Each row is followed by its class number.
[ -8 -22 -25  61  21  -2 -10 -33  71 -36 -42   8  24  51 -13 -17 -26   7
  10 -15  -1  39  10  -8 -18  25 -21 -19  41 -36 -35   8  -5 -51  27   1
  19] : 2
[  3  15  18   5 -48  21  12 -44   1 -42 -25  60   9  35  27 -56 -10  15
  16  39 -14 -11  20 -29 -31 -24 -12  47 -26   3 -55 -13   5 -32 -17   0
  -5] : 9
[-51 -59  -3   6 -71  32  -1 -25 -13 -51  38  26   6   3  -9 -19 -40 -26
   6  44 -24  44 -30 -29 -49   4   3 -12  86   3 -26 -23 -25 -52   4 -29
 -15] : 0
[  9 -36  -9  27  37 -17  14 -45  26  13   8  11 -13  13 -18  -8 -23  -7
  -7 -11  17   6   3  40 -15  -3 -42   5 -10  -5 -22  15 -13  -2  32 -15
   9] : 6
[  4 -29  -7  30  37 -27  13 -43  35  -7   8  24 -10  18 -33 -18 -17  -7
   2 -21  20   7  -8  41 -25 -13 -38   3 -10 -17 -28  10  -2  -4  21 -13
  14] : 9
[ 17 -16  -6  48  16 -16  38   2  29 -12 -40 -30  32  83 -34  30   7  -1
  37 -12  13  49   6 -11   2   4 -58 -16  59   0 -25  11   6 -53  25 -10
  -1] : 1
[ 15 -15   2  51  14 -18  -3  -1  30   2 -19   5  31  46 -26 -15  -3   8
  25 -28   2  39 -10 -12 -40  15 -43  -3  28  -3 -31   3   1 -69   8   4
  -1] : 2
[-10 -28  -9 -17 -16  -8 -10   7  -9 -23   5  20  17  12 -12   4   6  20
  15   3 -29 -23 -28  40 -16 -38   0   0   2  -1  -2 -30  23  25  -6   6
  -5] : 1
[-11 -11 -16  37 -27  13  16 -14  27 -19  -5  10  29  65 -46   0 -32   6
  16  33  25  29  21 -16 -12  35 -52  42  47 -15 -40 -14  12 -62  29  -7
  -6] : 1
[  7 -10 -36  58  41  -4  12 -25  59  13   1  -8  24  53  -3  -1  20   2
   2 -27  37  44  -9  23 -10  16 -25  -1   9 -49  -9 -16   9 -40  24 -11
  16] : 4
[  6 -17 -16  25  31 -15  12 -29  28 -11   5   8 -20  17 -29 -12  -3  -3
  -2 -19  25   5   0  30   8  -9 -52   6 -18  -6 -24  14 -21 -14  27 -13
  10] : 10
[ -7 -14 -29  35 -23  56 -66   2  48  29  -5  -6  27 -26  67 -26 -48 -29
  37   3   6  -9 -19 -12 -59 -11  29 -47  39 -42 -26 -12 -11 -62 -54   0
  13] : 5
[ -8 -21 -29  44   3  16   9  26  52 -18 -32 -22  26  49  -2  10 -19   4
  16  18  11  27  15 -42  13  51 -29 -22  53  -5 -17  10   9 -79  17 -21
  10] : 1
[-10   0 -12  34  28  44 -55 -36   9  18   2 -30  45 -26  74  14  -9 -32
  -7 -37 -39 -17 -28  29 -33 -58  57 -43  49 -25  31 -14   4  -2 -47 -29
  34] : 1
[ 11 -28 -13  22  47  -4   6 -39  29  -6   6  21 -13  11 -19 -34 -20   1
   9 -22  22   6  -4  38 -15  -3 -43   1 -32 -11 -29   3 -14 -20  25  -9
  10] : 11
[  0  -1   0  12 -52  12  10  -2 -12 -29 -15  31  -7  40  15 -56 -10  17
 -14  26 -18 -17   7 -20  -2 -24  16  36 -22  38 -54 -34  13   0   6   7
 -16] : 7
[-15  16 -20  51  16  -1   2  -6  64 -11 -33 -17  31  47  -2  22  -5  -8
  13  10 -12   8  18  13 -30   7 -32 -24  33  -4 -39  43  13 -37  29   0
  15] : 5
[ 18 -16  -2  30  21  -9  18 -39  28  -5   2   2  -7  16   4 -15 -15  -4
  -3  -3  22   4  -3  22 -15 -26 -39   2  -1   0 -23   8 -23  -9  13  -5
   1] : 8
[-18 -44 -37  26  24  -2 -15  12  44 -12 -35 -24  10  55 -16 -47 -16   8
  23  17   8  48  21 -34 -16  32 -39 -15  77 -17 -61   9   4 -65  51 -24
   9] : 7
[  8 -21  -1  18 -46 -13  13 -39 -21 -18 -29  36 -20  46   4 -47  -7  10
 -11   8 -14  -3  23 -25  -5 -37   5  38 -13  11 -61 -19   2  15  -2   7
 -15] : 6
[-24 -27  57  47 -23 -58  13 -73  -6  28 -56   4 -35  10  33  42 -31 -38
  16 -18  -5  29 -27 -27 -57 -33   2 -16  53  -4  -4  39 -35  16 -49  41
 -13] : 0
[   4   70   10   -7   11  -37   39  -50   -1  -49   -9   24  -33  -12
 -100  -34   85   32   15  -21   15    1  -14  -79  -45  -46  -21   -9
  -29  -21    2   61   11  -36  -48   -2  -10] : 9
[ -3 -28 -16 -17 -13 -11   6  -2 -14 -27  -3  14   3   8 -18   3  -3  18
   5   1 -30 -37 -30  28  -5 -40   9   0  -3   9 -11 -22  15  28  -2   3
  -2] : 8
[ 13 -26  -5  27  41   0  13 -31  42   2  10  13 -17  19 -30 -18 -31   6
  -8 -11  12   0   7  30  -5  10 -40  15 -21  -1 -28   7  -7   0  30  -3
   8] : 11
[-10 -27   1 -11 -23 -22   2 -11   5  -9  -1  27  13  15 -20   2   4  11
  12   8 -40 -26 -29  36 -18 -51   7   8   4  12 -11 -22  19  38  -6   2
  -3] : 10
[  7 -16 -18  26  38 -26   8 -34  35  -6  18  21 -11  24 -36  -7 -24  -6
  -5 -27  12  -1  -2  55  -8  -4 -40   1 -16 -16 -28  18 -12  -2  36  -4
   9] : 5
[ -7 -47  -7 -13 -16 -22  -1   4  -3 -20   7  20   8  16 -20   9  -1   8
   4  -8 -30 -27 -36  40 -21 -36   1 -11   8  -4 -19 -19  18  36   2   2
  -6] : 4
[  4 -11 -13  45  -2   4  -7  29  58  -7 -32  -9  45  41   0   6 -10   0
  16   3 -18   5  22  34 -27  36 -59 -13  23 -15 -36 -10  -3 -43   7 -12
  10] : 8
[-27  41  35  27 -28   8  16   0  63 -23  12   5  -2   7  53 -52  17  -2
 -21  58 -13  46  37 -71 -81  50 -16 -11  27  14  20  48 -47 -41  -5  -2
 -39] : 1
[-15   4  27  30 -15 -58 -46 -47 -51 -20 -46  30  39  33  64 -32  12 -12
   6  17 -44  63  33 -76 -34  13 -39 -21  26 -14  -4   2  19 -50  -6  27
 -31] : 6
[ -1 -27  -4  25  47 -12  13 -40  27  11   7   1 -17  15 -28  -9 -32 -13
   0 -34  38   5 -15  44  -3  -5 -34   5 -15 -18 -38   4 -10  -7  27  -3
  15] : 4
[ -3 -19   6  25 -37 -11   5 -38 -11 -32  -9  46   0  36 -17 -61  16  37
   9  36   5 -16   5 -51 -18  -6  21  16  11  34 -68 -12  29  10  -4  -3
 -27] : 2
[ 19  15  14   4 -30  13   8 -48  -2 -37 -16  48 -12  32   3 -53  27  22
  12  41   5 -33  39 -17  -1 -17 -14  21 -31  17 -46 -17   7  16   6  -1
 -25] : 3
[  5   8 -13  35   6  25 -70 -30  39   5 -22  -1 -11 -32  34  -8  15   5
  -1  26  -3 -20 -32  -4 -90 -38 -29  30  42 -19  -7  27   0 -32  36  25
  -6] : 2
[ 12 -23  -3  33  29 -22  13 -47  28   7  11  15 -20  21 -26 -19 -20   1
  -9 -14  22  16  -6  43 -29 -13 -42  25  -1  -9 -35   8 -11  11  39  -6
   2] : 6
[  3 -28 -20  35  42  -8   7 -45  36   2   3  18 -12  20 -22 -18 -19  -2
   1 -13  22   9   2  34 -13   6 -43   8 -20 -18 -27   3  -7 -20  27 -13
  13] : 11
[ 15 -17   0  31  29  -1  11 -29  32   5   4   7  -2  11 -16 -11 -21  -4
  -4 -15  18   4   2  36 -17  -3 -42  12 -15  -5 -28   9  -9  -9  17  -8
  10] : 11
[ -8 -30 -19  27  22  12 -48 -52 -40  -2 -29  -8  -1  -8  45   1  23   6
  35  14  21  -2 -41   1  -9 -32  -1 -23  52  11  24 -18  -2 -27  18  -8
 -16] : 0
[  4 -20 -10  32  34 -17   9 -38  36   6   7  14 -15  12 -18 -14 -24  -5
 -12  -2  22  12   3  35 -24   2 -44  13  -5  -4 -27  20 -10 -11  41 -16
   9] : 6
[ 15 -15  19   2 -34  19  20 -26  17 -24 -10  36   9  35  13 -42 -21  27
   7  49   7 -16  25 -49   9  15  22  20   9  33 -30  -3   7  -2   9   6
 -18] : 3
[  6 -20 -19  47   5  -7   2  10  65  -1 -34  -6  51  73   7   3 -20  -2
  15  -4 -18  36  33 -22 -18   9 -15 -13  50  -8 -12  12   2 -37   1  -3
  10] : 10
[ 37   5  39  49   2 -18  15   8  45  43  16 -21  -3  17  12 -34 -33   1
 -47 -46 -21  58  -2 -31 -98 -63 -16  53  48  16   3   2  -9  -2 -37   2
  -8] : 7
[  4 -19   7   6 -54  12  -4 -36  -6 -20 -35  45  21  40  19 -39 -18  10
  -9  27 -38 -49  26  -2  -5 -55  24  38  -3  32 -63 -14  11  13  -9  -4
   1] : 2
[ -3  39  32  39  -8  19 -26 -46  27  38 -32  12  -5  12  -7 -23  37 -23
  16  23 -22   0 -13 -18 -77 -44  -2  36  33  17 -30  11 -21 -58   7  -5
 -10] : 12
[ 19 -34   8  17 -33   4  15 -36   1 -15 -23  43 -16  42  -3 -49  -9  19
  -2  16 -13 -29   9 -31  -9 -16   4  45  -2  28 -55 -19  11  -8  14   1
 -12] : 3
[ -3  -4   1  -3 -43   5  -1 -20 -20 -26 -14  21  -7  30  -5 -66  -3   9
  10  39   6  -5  30 -54 -10 -18   2  13   6  17 -50 -13  10  -4  -5  -2
 -27] : 12
[  3 -34 -16  23  22  41 -26 -18  37   6 -19 -10  11   0  62 -11 -32  -5
  -6   8 -27 -23   4  -9 -40   6   6   0  28 -11   4  -7   6 -15   9 -16
   5] : 4
[ 25 -61  45  -8  26 -56  -3  72  18  20 -28 -18 -37 -63 -39  17  49 -10
  -2 -35 -27  54 -45 -28 -11   1 -24 -39  44   8  -8  13 -14 -12  -3 -21
   0] : 11
[-38  32   2 -27 -69   0 -37 -15 -37 -51  23  21  51 -26   2  13 -22  26
 -44  44 -16   5  36 -21 -55 -67 -33  65  13 -27 -19  26  51   8 -25  45
   3] : 5
[ 19 -39 -37  39   1  -6 -44   8  17  17 -31  -1  -3  38  61  30  11 -18
  10   6 -14  54  14 -44 -74 -20 -21  17  75 -40  23   0 -30 -40   6  13
 -17] : 8
[ 17 -29 -33  50  29 -24  23 -17  32  -7 -24 -24  20  43 -41  18  12  15
   7 -17  39  43  -1 -19 -17   2 -46  12  41 -32   1  15  31 -38  28   2
   7] : 9
[-22 -11  13  12   0  23  10 -66  35   8 -16  -3 -20 -25  21 -16  -2  12
 -30  31 -27  -2  21 -29 -28 -70  -9  12   7  18  10  20 -22 -21 -25  -7
   0] : 5
[ -2 -37 -17  26  16   0  11  -9  46 -26 -24   9  34  54   7 -16  26  39
  47   7   6  44   7  -8 -32   9 -52 -27  16 -19 -25  -6  15 -60   4   1
   5] : 3
[ -14   28  -20   22  -77  -21   -5   25   32  -11   52    7   -1   37
  -19  -38   87   -8  -55   63  -34  -13   41   -8 -114  -49  -57    7
   -3   29   -1   48  -11   14   20   16  -60] : 12
[ 62 -30  44  48   3 -45  52 -44  40  57  13   4   8  42  23 -28 -54 -51
 -10 -49  -1  16  -7 -18 -74   6 -22  -6 -26  -8  29  12 -23   9 -14  55
 -45] : 4
[  9 -22 -11  34  40 -20   6 -43  32  -5   9  18 -11  16 -16 -16 -17  -2
   1 -23  14  15  -7  40 -25 -21 -48   7  -8 -13 -35  10  -8 -17  29  -8
   8] : 5
[ 17 -14   4  28  35  -9  -1 -39  35   1  21  12  -5  10 -38 -26  -6   3
  -3 -11  19   7 -10  31 -40 -20 -41  12  -3  -3 -19  12  -7  -4  29  -1
  -3] : 12
[-15 -39 -13 -12 -16 -17  -5  -4   0 -20  -8  30  16  13 -16 -11  -9  23
  14   4 -33 -35 -34  43 -28 -54   3   3   0  12  -8 -25  28  16  -9  -5
   3] : 9
[ -1 -38 -36  32  -4   0   7  -1  67   2 -32  -8  40  87  -7 -30 -17  10
  13  -3  -1  39  22 -38 -28  -4   2  -2  68 -32 -30   7  -2 -51   9  -4
   5] : 4
[  7 -31 -10  52  15 -11   5  -4  61  -6 -19  -5  28  41  -7   5 -29 -22
   1   4  -1  37  29 -14 -19  53 -39  -4  44 -17 -19  14   2 -28  39  -6
   4] : 10
[ -9  -3   5  41   7 -12  -3 -50   5  44   8   1  18  20 -22 -42  21  -6
   1 -35 -18 -13 -28  13 -85  -3  -8  33  14  -8   2  13 -14 -51  -9  -9
  -3] : 9
[ 12  15   9 -20   4  25 -21 -15 -19  10 -66 -29  13  15 102  10  56 -11
  28  -7 -45  28  39 -23 -23 -67 -45   1 -10 -44 -18   6   8 -35 -24  23
  25] : 3
[ 24 -28  10   8 -33  18  11 -59 -15 -53 -36  42  -5  43 -27 -51  -9   9
  23  16 -20  -6  12 -42  -1 -34  -3  23  11   1 -82 -19   5  -5   8   3
 -14] : 11
[ -6 -39 -27  28   4 -19  -9 -54  45  79   0  -7  12  33  13  -7   2  -5
  19  21  48   0  -5 -11 -17  -2   1   4  39 -49 -21  28  22 -14 -10  14
  18] : 0
[-12 -51 -30  55  -6  -4  19 -10  52 -24 -31 -20  39  44  17 -16 -27  19
   6  -5  22  22   4 -17 -40  22 -26  -9  50 -23 -26  25   8 -48   0  -5
  12] : 1
[ -4  29 -15  26  36  42 -44 -45   4  35 -34 -14 -22   5  26 -15  39 -34
  32 -25  -3 -18  -4  45  -8  -2   8   7 -18 -48 -15 -35 -24 -14  17   2
  10] : 1
[ 13 -20   4  31  32 -18   6 -38  24   6   6  19  -2  24 -15 -30 -18 -12
  -1 -25  17  12  -1  51 -21   1 -40  14 -22 -10 -29  -4 -15  -9  30  -7
   6] : 12
[ 15  -3  -9  62  -2  35 -48 -29  48  40 -42  11 -20   5  30 -17  -2 -22
   4 -18 -36  -4  -5 -23 -72 -39  18  20  33 -25 -16 -24 -19 -38 -38 -11
   6] : 11
[ -9 -19 -13 -14 -19 -19   8  -2  -5  -9  -2  22  14  15 -11   4 -14  21
   9   1 -33 -25 -31  39 -27 -48  13   1  -9  12  -1 -17  31  30 -10   3
   1] : 6
[ 13   5 -37  44  15  24  15  -2  40  -8  -7 -19  -1  56 -29   4  23  25
  25  -7   9  54  11 -27 -29 -12 -35  -4  30 -27 -25 -13  14 -37  -2 -12
   1] : 6
[ 20 -21   1  24  31  -7  17 -36  41   5   5  15 -11  12 -26 -22 -15  -6
   2 -16  11   9  -2  38 -17  -1 -51  11 -27 -21 -28  -2  -9  -7  22  -3
   7] : 11
[ 11 -26   0   8 -40   3   2 -33 -11 -15 -17  54  12  38  28 -32  -4  13
  23  26   7 -21  13 -31  -9   9  17  17 -12   5 -36 -15  12 -16 -10   9
 -12] : 3
[ -2  15   7  42   5  -1 -35 -48  41  -5 -25  27 -23  18 -23 -24   0 -21
   4 -15 -42  -5 -48  18 -75 -79  15  14  52   7 -24   0 -28 -24  16 -13
  -1] : 12
[  9 -10  -1   8 -47  11   7 -33  13 -47 -23  62   8  43   9 -51 -36  20
  18  29  -1 -33  18 -22  -9 -29  -4  23 -10   6 -62  -9   9 -19 -29 -14
   2] : 9
[ 12   9 -15  32   8 -85 -11 -15   9  -8 -24  48 -50  27 -41  64   5 -20
  23 -31  56  55  -8 -11 -24  -3 -30  10  47 -67 -14  40 -28  -8  -5   1
  -3] : 5
[  3 -32  -5  22  34 -23  12 -37  17  -5   0  13  -8  12 -29 -15 -17  -7
   3 -13  33  11  -3  30  -8  -7 -36   9   1  -9 -28  11  -3 -12  28 -17
  13] : 9
[ 17 -40  -4   5 -44   0  16 -12  -1 -25 -39  32   0  49 -23 -52  -5  26
  27  11  -5 -17   5 -47  -2 -24  -2  13  15  18 -66  -4  11 -25 -16   1
  -8] : 0
[  0 -11  -2  16 -28  14  -3 -24  -1 -49 -21  22 -16  33   5 -31 -12  16
 -28  28 -10 -30  23 -30  -8 -41   8  34  10  33 -57   4   8  27  26   7
 -19] : 4
[  0  -9 -33  67 -12  -6  32   2  79 -12  -7 -20  30  59 -34   9  -6   9
   0  15  22  31  -9   5 -38  17 -57  -7  53  -7 -10  24   1 -60  27 -15
  -1] : 11
[-11 -19 -34  17 -22  -7  -8   9  51   8 -83  42   3  40 -17   6   8 -38
  43  38  12  50  73 -28 -22   6 -56  30  -1 -55 -56 -33  14 -70   0 -19
  15] : 10
[ 11  -6  -4  23 -42  13  -9 -19   4 -16  -3  23   6  25  22 -72 -15  23
  10  23   5 -25  -7 -19 -42   0  14  33  10   4 -50 -28  -2   3  -6  11
 -26] : 8
[ 10 -25   2  24  30 -26  19 -31  36   3   6  16  -4  18 -31  -9 -20 -12
   0 -24  13  10   1  34 -10 -13 -47  10 -14  -2 -24  15 -17  -8  18  -8
  12] : 10
[  3 -19 -14  39   2  28  26  -4  50 -49  -7  -6  34  65 -19 -29 -53  12
  -2 -16 -18  25  28   1 -27  26 -53   4  31   4 -33  20 -14 -55  26  -8
  12] : 0
[ 11 -19  20  -2 -52  19  20 -36 -15 -71 -25  58   3  38  14 -55 -29  26
  10  35 -10 -11  29 -29   4 -26   1  37 -10  18 -67 -27   5   9 -10  -6
 -11] : 9
[-27   9  -1  33  -1  27 -24 -59  44   7 -15   9  -8 -16  41 -15 -40 -25
 -15  28  -2  -5  -1   1 -67 -53  35  21  35  -6   2   4  -2   7  -6  -5
  10] : 9
